Here is a tiny trained network, its code and every weight. The questions are about switching its units off for an input and a class, where a switched-off unit gives its printed mean instead of its output.

import numpy as np


def w(rows, s, z=0):
    codes = np.array(rows[::2]) - 128.0
    scale = np.full(codes.shape[1], s)
    scale[-1] = z or s
    return codes * scale


def f(y):
    return np.maximum(y, 0)


def log_softmax(a):
    a = a - a.max(-1, keepdims=True)
    return a - np.log(np.exp(a).sum(-1, keepdims=True))


def net(x, mask):
    res = np.array(x, float).reshape(1, 6) / 4 @ E
    y = f(res @ A[0][:, :-1].T + A[0][:, -1])
    res = res + np.where(mask, y, B[0][:, -1]) @ B[0][:, :-1]
    return log_softmax(res[-1] @ U[:, :-1].T + U[:, -1])


A, B = {}, {}
E = w([
[140,137,108,142,135,125,149],'x0',
[110,125,126,128,124,142,124],'x1',
[170,85,246,238,153,190,146],'x2',
[129,187,198,32,98,202,219],'x3',
[206,193,106,161,2,157,78],'x4',
[217,124,68,68,208,240,62],'x5',
],0.0075)
A[0] = w([
[135,105,108,174,139,109,90,32],'N1',
[189,114,109,85,195,203,83,56],'N2',
[109,131,141,141,106,77,159,46],'N3',
[149,124,108,131,149,140,101,56],'N4',
[138,142,123,72,124,104,123,157],'N5',
[102,128,130,123,178,129,152,50],'N6',
[162,132,197,194,158,173,144,163],'N7',
[74,119,144,159,75,95,156,80],'N8',
[134,168,172,78,114,166,201,60],'N9',
[112,110,107,182,147,112,99,90],'N10',
[126,137,158,120,129,150,136,133],'N11',
[105,115,142,121,180,124,160,16],'N12',
[112,118,101,183,150,93,55,90],'N13',
[92,155,43,44,107,78,128,146],'N14',
[122,139,155,74,105,172,193,104],'N15',
[109,103,108,162,130,109,83,118],'N16',
[97,125,163,154,86,76,169,70],'N17',
[147,133,157,91,112,149,182,106],'N18',
[197,159,120,158,8,158,102,3],'N19',
[127,146,140,116,114,147,140,126],'N20',
[152,105,208,206,153,179,135,102],'N21',
[88,91,151,98,236,105,166,37],'N22',
],0.016,0.0023)
B[0] = w([
[149,102,154,154,140,111,139,179],'N1',
[129,239,143,127,143,141,191,254],'N2',
[137,176,121,118,137,149,149,179],'N3',
[134,152,138,133,142,135,154,166],'N4',
[117,100,103,119,121,134,148,174],'N5',
[124,140,129,120,118,118,79,165],'N6',
[95,80,110,87,106,139,162,221],'N7',
[136,196,132,119,149,146,158,201],'N8',
[171,89,158,174,148,106,131,213],'N9',
[159,95,155,149,132,120,132,181],'N10',
[136,112,122,138,124,121,137,159],'N11',
[109,138,130,119,125,125,74,170],'N12',
[172,93,138,176,139,109,137,208],'N13',
[98,57,115,73,92,148,178,253],'N14',
[166,105,136,179,147,99,140,206],'N15',
[148,103,137,158,147,114,135,182],'N16',
[128,201,132,119,142,149,167,202],'N17',
[153,99,137,163,144,123,126,184],'N18',
[85,142,122,121,126,119,4,247],'N19',
[142,122,126,144,134,113,125,157],'N20',
[110,85,91,72,98,135,169,229],'N21',
[103,142,117,136,109,126,16,221],'N22',
],0.03,0.014)
U = w([
[84,69,97,66,86,158,200,135],'0',
[185,93,179,210,173,98,156,252],'1',
[118,253,154,119,173,181,192,47],'2',
[66,157,129,132,119,128,29,57],'3',
],0.011,0.0024)

Each question gives the input, the list of numbers given to net, and the class t.
The units are the neurons (one row each of A and B). Each row of codes is followed by its name. A weight is (code - 128) times the scale printed after its matrix; where a second scale follows, it is the last column's (A, B and U).
mask holds one flag per neuron, in row order. A switched-off neuron (its flag False) gives its mean, the last column of its row in B, instead of its output. The means were averaged over made-up inputs and are rounded, as every weight is.
A unit's drop is (log p(t) with every unit on - log p(t) with that unit switched off) / (log p(t) with every unit on - log p(t) with every unit switched off).
The circuit of an input: a set's keep is (log p(t) with only the set's units on - log p(t) with every unit switched off) / (log p(t) with every unit on - log p(t) with every unit switched off). Starting from the 12 units with the biggest drops (on a tie, the unit counted first), units are removed one at a time, each time the one whose removal leaves the highest keep (on an exact tie, the one counted first), for as long as the keep stays at least 0.8.
units of the circuit, in order: the units of the circuit, biggest drop first
unit that matters most: the unit with the biggest drop
top k neurons: the k neurons with the biggest drops, biggest first
drop of u: that unit's drop, to one decimal
input [6,8,7,1,-8,3], class 3: top 4 neurons	[N22 N14 N12 N6]
input [-8,6,7,-7,3,-4], class 0: top 4 neurons	[N21 N7 N9 N15]
input [4,-2,5,6,5,6], class 1: unit that matters most	N9
input [-1,-5,0,1,-8,-8], class 2: top 4 neurons	[N17 N8 N19 N3]
input [3,-1,6,-2,5,2], class 0: top 2 neurons	[N21 N7]
input [-6,-1,0,6,-8,-8], class 2: top 3 neurons	[N17 N8 N19]
input [1,-7,8,7,-8,-3], class 0: top 2 neurons	[N21 N7]
input [1,0,-1,-3,-5,-4], class 3: top 2 neurons	[N2 N22]
input [-3,2,-4,-4,-5,0], class 3: top 2 neurons	[N22 N21]
input [3,7,-3,3,-4,3], class 3: top 4 neurons	[N22 N21 N7 N13]
input [6,6,5,-1,-1,-7], class 2: top 3 neurons	[N17 N8 N14]
input [3,-2,0,1,-1,-1], class 1: top 2 neurons	[N2 N19]
input [1,6,-5,6,-3,-1], class 1: drop of N15	1.0
input [-3,8,5,2,7,-6], class 3: units of the circuit, in order	[N19]
input [7,1,-4,-5,-8,1], class 3: drop of N22	1.6
input [1,7,8,-2,-1,8], class 0: drop of N17	0.2
